Below is a small trained network, with its code and all its weights. Each question gives an input and a target symbol and asks what happens when units are switched off, that is, made to give their printed mean instead of their output.

import numpy as np


def w(rows, s, z=0):
    codes = np.array(rows[::2]) - 128.0
    scale = np.full(codes.shape[1], s)
    scale[-1] = z or s
    return codes * scale


def norm(h):
    return h / np.sqrt((h * h).mean(-1, keepdims=True) + 1e-5)


def f(y):
    return y / 2 * (1 + np.tanh(0.7978845608 * (y + 0.044715 * y**3)))


def softmax(a):
    e = np.exp(a - a.max(-1, keepdims=True))
    return e / e.sum(-1, keepdims=True)


def log_softmax(a):
    a = a - a.max(-1, keepdims=True)
    return a - np.log(np.exp(a).sum(-1, keepdims=True))


def net(x, mask):
    ids = ['ΘΛΠΣΦβδεζξψω'.index(c) for c in x.split()]
    T = len(ids)
    res = E[ids] + P[:T]
    q, k, v = (norm(res) @ M[0].T for M in (Q, K, V))
    z = softmax(np.where(np.tri(T) > 0, q @ k.T / 2**0.5, -1e9)) @ v
    res = res + np.where(mask[0], z, O[0][:, -1]) @ O[0][:, :-1]
    y = f(norm(res) @ A[0][:, :-1].T + A[0][:, -1])
    res = res + np.where(mask[1:17], y, B[0][:, -1]) @ B[0][:, :-1]
    return log_softmax(norm(res)[-1] @ U[:, :-1].T + U[:, -1])


Q, K, V, O, A, B = {}, {}, {}, {}, {}, {}
E = w([
[141,121,216,117,101,140,44,155,41,128,62],'Θ',
[148,155,139,190,150,64,142,101,104,54,138],'Λ',
[88,133,132,70,182,24,108,100,210,128,76],'Π',
[146,79,101,127,78,134,120,160,200,141,80],'Σ',
[76,155,131,112,90,106,186,71,152,88,85],'Φ',
[122,129,96,125,68,138,153,81,128,57,73],'β',
[117,119,77,150,152,61,123,170,88,254,154],'δ',
[91,150,101,165,137,44,159,126,100,86,120],'ε',
[109,138,105,199,123,133,127,191,145,87,156],'ζ',
[109,96,122,105,61,197,131,160,176,171,95],'ξ',
[108,159,164,123,98,190,143,170,134,132,112],'ψ',
[165,143,149,173,66,164,138,147,81,136,111],'ω',
],0.0068)
P = w([
[98,103,181,85,40,108,149,142,149,83,213],'0',
[180,253,170,52,52,131,152,180,129,157,126],'1',
[123,54,144,54,107,121,242,100,112,105,161],'2',
[66,107,162,198,197,189,136,141,140,161,95],'3',
[162,153,85,93,57,119,107,130,94,112,62],'4',
[117,148,126,144,130,171,95,43,135,174,174],'5',
[51,78,174,169,239,174,139,170,126,197,55],'6',
[183,157,71,113,71,150,84,142,46,96,35],'7',
],0.0061)
Q[0] = w([
[98,218,108,189,127,141,2,80,171,178,136],'H1',
[186,193,72,50,20,89,117,151,123,74,242],'H1',
],0.0075)
K[0] = w([
[132,139,113,181,254,209,160,161,128,147,41],'H1',
[130,164,115,192,68,170,199,159,175,57,172],'H1',
],0.0086)
V[0] = w([
[51,149,189,52,154,58,115,57,240,37,99],'H1',
[181,137,186,80,103,202,80,76,85,3,32],'H1',
],0.0044)
O[0] = w([
[127,189,102,196,156,191,3,68,132,176,145,137],'H1',
[88,178,124,224,158,107,156,204,171,216,73,254],'H1',
],0.0072,7.7e-05)
A[0] = w([
[93,149,129,147,135,61,186,156,170,125,131,111],'N1',
[192,165,72,125,143,58,107,78,73,124,32,189],'N2',
[183,155,108,61,91,126,118,89,99,200,11,150],'N3',
[171,108,166,112,98,122,20,179,76,91,109,92],'N4',
[116,81,169,83,128,133,167,6,112,206,161,130],'N5',
[206,101,113,2,152,125,158,75,97,97,137,48],'N6',
[127,112,70,112,81,137,141,147,227,160,98,165],'N7',
[190,196,41,142,116,42,187,152,172,182,109,22],'N8',
[106,111,215,110,153,119,195,173,94,174,177,136],'N9',
[87,116,150,84,89,100,182,119,144,154,95,77],'N10',
[125,207,71,172,89,125,54,113,136,170,90,149],'N11',
[189,120,81,66,189,166,113,12,101,177,166,2],'N12',
[136,90,98,81,114,154,123,59,60,82,156,184],'N13',
[83,141,51,156,94,103,125,151,128,114,148,187],'N14',
[110,183,120,164,139,198,162,146,78,176,121,134],'N15',
[123,105,162,104,66,75,175,151,113,111,178,154],'N16',
],0.0066,0.0044)
B[0] = w([
[123,83,161,129,103,141,38,105,124,156,181,163],'N1',
[215,219,106,79,72,174,136,183,189,111,171,226],'N2',
[122,225,119,105,75,114,141,127,192,65,204,231],'N3',
[108,66,100,178,194,122,175,117,150,122,106,214],'N4',
[123,155,64,220,207,93,149,122,34,87,89,162],'N5',
[117,78,124,53,144,130,184,101,180,218,229,181],'N6',
[160,164,176,103,156,103,125,118,68,120,153,170],'N7',
[128,188,204,23,3,186,96,149,231,137,200,147],'N8',
[132,186,104,118,68,134,110,67,160,131,195,192],'N9',
[203,113,78,180,107,119,61,153,125,138,108,139],'N10',
[144,78,106,65,129,126,195,171,139,131,102,227],'N11',
[72,30,143,146,71,183,107,218,185,39,77,138],'N12',
[101,159,164,81,99,101,107,185,127,187,121,255],'N13',
[154,166,157,120,142,123,155,122,89,92,64,202],'N14',
[180,138,130,82,121,60,112,131,157,95,132,204],'N15',
[120,97,59,170,178,145,126,99,164,158,75,222],'N16',
],0.0055,0.0047)
U = w([
[182,197,175,52,40,153,76,136,187,129,236,119],'Θ',
[162,146,71,94,141,94,195,196,133,36,27,122],'Λ',
[155,117,112,131,91,242,37,124,39,171,135,152],'Π',
[42,190,137,88,139,63,80,143,1,95,133,54],'Σ',
[152,116,45,116,227,187,13,125,202,172,99,127],'Φ',
[89,132,179,192,153,57,149,208,173,233,74,96],'β',
[187,37,208,71,148,92,93,76,100,109,110,229],'δ',
[26,58,147,153,92,188,91,185,136,28,192,75],'ε',
[77,54,85,61,161,103,187,126,106,211,167,252],'ζ',
[42,221,75,155,135,150,175,27,122,177,79,50],'ξ',
[178,200,138,202,190,56,104,33,73,94,193,244],'ψ',
[177,43,63,212,41,92,132,69,183,171,116,78],'ω',
],0.0051,0.0018)

Each question gives the input, a string of symbols that net reads in full, and the target symbol t.
The units are the heads (2 rows each of Q, K, V and O) and the neurons (one row each of A and B). Each row of codes is followed by its name. A weight is (code - 128) times the scale printed after its matrix; where a second scale follows, it is the last column's (O, A, B and U).
mask holds one flag per unit, heads first, then neurons. A switched-off unit (its flag False) gives its mean, the last column of its rows in O or B, instead of its output. The means were averaged over made-up inputs and are rounded, as every weight is.
A unit's drop is (log p(t) with every unit on - log p(t) with that unit switched off) / (log p(t) with every unit on - log p(t) with every unit switched off).
The circuit of an input: a set's keep is (log p(t) with only the set's units on - log p(t) with every unit switched off) / (log p(t) with every unit on - log p(t) with every unit switched off). Starting from the 12 units with the biggest drops (on a tie, the unit counted first), units are removed one at a time, each time the one whose removal leaves the highest keep (on an exact tie, the one counted first), for as long as the keep stays at least 0.8.
circuit, biggest first: the units of the circuit, biggest drop first
most important unit: the unit with the biggest drop
top k neurons: the k neurons with the biggest drops, biggest first
drop when u is switched off: that unit's drop, to one decimal
input ζ ζ ψ ζ Λ ψ Λ Σ, target Θ: most important unit -> N3
input Θ ε ζ, target Θ: circuit, biggest first -> (H1, N8, N1, N4)
input Θ ζ δ ζ ζ Φ, target ζ: circuit, biggest first -> (H1, N6, N13, N5)
input Λ ζ ζ ψ ψ Θ ω β, target Θ: top 2 neurons -> (N2, N3)
input Λ ε ζ ε ζ Π, target ε: circuit, biggest first -> (N12, H1)
input Θ ε ζ Σ Φ ζ, target Σ: top 2 neurons -> (N2, N13)
input Φ ζ ζ Π, target Φ: circuit, biggest first -> (H1, N11)
input ε ψ ξ ζ Φ ζ ψ, target Θ: circuit, biggest first -> (N9, N15)
input Λ ζ ζ, target Λ: top 4 neurons -> (N11, N14, N15, N6)
input ξ β ζ, target ξ: top 3 neurons -> (N16, N14, N2)
input ζ ζ ζ ζ β Σ, target ζ: top 2 neurons -> (N6, N5)
input Θ ζ ζ, target Θ: top 3 neurons -> (N8, N1, N9)
input ζ ζ ζ ζ Θ Λ, target ζ: top 2 neurons -> (N6, N13)
input Φ Θ Θ ω ψ Θ ψ Π, target Θ: most important unit -> N8
input ψ Φ ψ ζ ω ζ Σ ε, target Θ: top 2 neurons -> (N2, N8)
input Θ Φ ζ ε Θ ψ, target ε: top 2 neurons -> (N12, N5)
input ζ ζ ζ ζ Θ ψ, target ζ: top 2 neurons -> (N6, N5)
input ζ Θ ψ ψ ζ Σ, target ψ: top 2 neurons -> (N7, N5)
input δ ψ δ ε, target ζ: drop when H1 is switched off -> 1.7
input ω ψ Θ, target ω: drop when N3 is switched off -> 0.0
input Θ Θ ω Λ Θ Π ζ, target Φ: drop when N13 is switched off -> 0.1
input Σ Θ ζ ζ Π, target Θ: most important unit -> N2
input ζ Θ ζ, target ζ: drop when H1 is switched off -> 1.3
